Below are the code and all the weights of a small trained network. Each question names an input and a class and asks about switching units off, where a switched-off unit gives its printed mean instead of its output.

import numpy as np


def w(rows, s, z=0):
    codes = np.array(rows[::2]) - 128.0
    scale = np.full(codes.shape[1], s)
    scale[-1] = z or s
    return codes * scale


def norm(h):
    return h / np.sqrt((h * h).mean(-1, keepdims=True) + 1e-5)


def f(y):
    return y / 2 * (1 + np.tanh(0.7978845608 * (y + 0.044715 * y**3)))


def log_softmax(a):
    a = a - a.max(-1, keepdims=True)
    return a - np.log(np.exp(a).sum(-1, keepdims=True))


def net(x, mask):
    res = np.array(x, float).reshape(1, 4) / 4 @ E
    u = 0
    for l in range(2):
        y = f(norm(res) @ A[l][:, :-1].T + A[l][:, -1])
        res = res + np.where(mask[u : u + 11], y, B[l][:, -1]) @ B[l][:, :-1]
        u += 11
    return log_softmax(norm(res)[-1] @ U[:, :-1].T + U[:, -1])


A, B = {}, {}
E = w([
[106,136,57,79,203,21],'x0',
[222,210,155,209,18,49],'x1',
[178,186,182,241,254,148],'x2',
[197,140,201,54,156,111],'x3',
],0.0063)
A[0] = w([
[143,75,182,94,136,100,50],'0.n1',
[90,179,135,159,61,6,170],'0.n2',
[124,65,169,132,45,208,225],'0.n3',
[22,147,58,193,111,165,106],'0.n4',
[156,111,198,147,102,223,98],'0.n5',
[164,136,114,190,109,96,148],'0.n6',
[145,98,218,59,153,101,23],'0.n7',
[77,141,94,41,112,48,166],'0.n8',
[203,205,127,93,105,102,72],'0.n9',
[92,188,84,97,136,58,100],'0.n10',
[154,151,63,104,203,33,4],'0.n11',
],0.011,0.0037)
B[0] = w([
[180,95,64,132,146,95,134],'0.n1',
[154,39,187,75,117,215,250],'0.n2',
[20,211,114,63,155,58,254],'0.n3',
[240,78,141,121,152,2,216],'0.n4',
[139,175,197,136,176,25,206],'0.n5',
[172,132,200,166,99,165,194],'0.n6',
[201,28,56,181,110,2,164],'0.n7',
[70,197,57,87,118,103,229],'0.n8',
[101,64,115,173,87,170,186],'0.n9',
[93,216,219,137,138,111,183],'0.n10',
[99,219,233,190,148,53,211],'0.n11',
],0.0095,0.0062)
A[1] = w([
[100,47,128,72,220,158,61],'1.n1',
[157,150,121,165,198,173,117],'1.n2',
[117,166,71,153,210,110,96],'1.n3',
[181,162,143,171,196,150,138],'1.n4',
[167,185,120,157,221,214,100],'1.n5',
[117,142,145,63,248,123,90],'1.n6',
[118,119,57,58,195,137,148],'1.n7',
[163,79,123,111,104,49,192],'1.n8',
[165,134,128,186,207,140,99],'1.n9',
[83,135,104,119,184,175,2],'1.n10',
[51,109,54,176,162,152,37],'1.n11',
],0.012,0.005)
B[1] = w([
[208,102,243,126,37,122,162],'1.n1',
[83,144,36,38,109,132,168],'1.n2',
[132,122,205,180,80,114,204],'1.n3',
[90,73,40,58,92,106,221],'1.n4',
[75,146,78,56,148,100,174],'1.n5',
[178,166,192,179,36,160,253],'1.n6',
[145,115,133,147,102,242,212],'1.n7',
[186,75,50,218,192,128,239],'1.n8',
[76,104,50,33,130,166,205],'1.n9',
[197,141,132,73,112,175,123],'1.n10',
[244,100,164,115,102,93,127],'1.n11',
],0.011,0.0066)
U = w([
[76,234,200,154,146,81,215],'0',
[45,134,7,30,88,170,199],'1',
[209,88,206,140,10,219,131],'2',
[244,38,56,196,134,30,71],'3',
[88,100,157,197,109,127,119],'4',
[11,90,101,212,222,236,2],'5',
],0.012,0.0093)

Each question gives the input, the list of numbers given to net, and the class t.
The units are the neurons (one row each of A and B). Each row of codes is followed by its name. A weight is (code - 128) times the scale printed after its matrix; where a second scale follows, it is the last column's (A, B and U).
mask holds one flag per neuron, layer by layer. A switched-off neuron (its flag False) gives its mean, the last column of its row in B, instead of its output. The means were averaged over made-up inputs and are rounded, as every weight is.
A unit's drop is (log p(t) with every unit on - log p(t) with that unit switched off) / (log p(t) with every unit on - log p(t) with every unit switched off).
The circuit of an input: a set's keep is (log p(t) with only the set's units on - log p(t) with every unit switched off) / (log p(t) with every unit on - log p(t) with every unit switched off). Starting from the 12 units with the biggest drops (on a tie, the unit counted first), units are removed one at a time, each time the one whose removal leaves the highest keep (on an exact tie, the one counted first), for as long as the keep stays at least 0.8.
units of the circuit, in order: the units of the circuit, biggest drop first
unit that matters most: the unit with the biggest drop
top k neurons: the k neurons with the biggest drops, biggest first
k most important neurons of layer l: the k neurons of layer l with the biggest drops, biggest first
input [-6,-8,-5,3], class 2: units of the circuit, in order	(1.n1)
input [8,3,-8,3], class 0: 3 most important neurons of layer 0	(0.n10; 0.n11; 0.n7)
input [-3,-5,-4,-3], class 2: 2 most important neurons of layer 1	(1.n7; 1.n6)
input [5,8,-4,2], class 2: 2 most important neurons of layer 0	(0.n2; 0.n3)
input [8,-8,0,1], class 0: top 2 neurons	(0.n11; 0.n2)
input [1,-3,7,7], class 1: top 3 neurons	(1.n9; 0.n4; 0.n3)
input [8,6,-7,-7], class 0: 4 most important neurons of layer 1	(1.n4; 1.n9; 1.n7; 1.n2)
input [5,6,6,-5], class 1: 4 most important neurons of layer 1	(1.n4; 1.n6; 1.n9; 1.n3)
input [-1,-6,7,6], class 1: 4 most important neurons of layer 0	(0.n3; 0.n4; 0.n2; 0.n8)
input [-8,3,-5,4], class 0: top 2 neurons	(0.n3; 0.n5)
input [-8,0,7,-1], class 0: 3 most important neurons of layer 0	(0.n5; 0.n3; 0.n2)
input [6,-3,-5,-6], class 0: top 2 neurons	(0.n10; 0.n8)
input [4,6,3,8], class 3: top 3 neurons	(0.n7; 1.n6; 1.n7)
input [-5,-8,2,-2], class 2: top neuron	(0.n11)
input [5,-6,-5,7], class 3: top 2 neurons	(0.n7; 0.n2)
input [-4,-6,5,-4], class 2: top 4 neurons	(1.n6; 0.n11; 0.n7; 0.n6)
input [-6,4,-4,-1], class 0: 2 most important neurons of layer 0	(0.n3; 0.n5)
input [5,1,-3,8], class 3: top 2 neurons	(0.n7; 1.n8)
input [-3,5,-7,6], class 1: top 2 neurons	(0.n4; 0.n3)
input [-5,5,-6,7], class 3: unit that matters most	1.n8
input [0,5,-3,-6], class 3: 2 most important neurons of layer 1	(1.n8; 1.n6)
input [8,7,-4,-7], class 0: top 3 neurons	(0.n10; 0.n11; 0.n8)
input [-4,-6,-2,1], class 2: 3 most important neurons of layer 0	(0.n11; 0.n10; 0.n8)
input [7,-8,-6,5], class 2: top 2 neurons	(1.n7; 0.n3)
input [0,4,-2,-7], class 3: top 2 neurons	(0.n4; 1.n8)
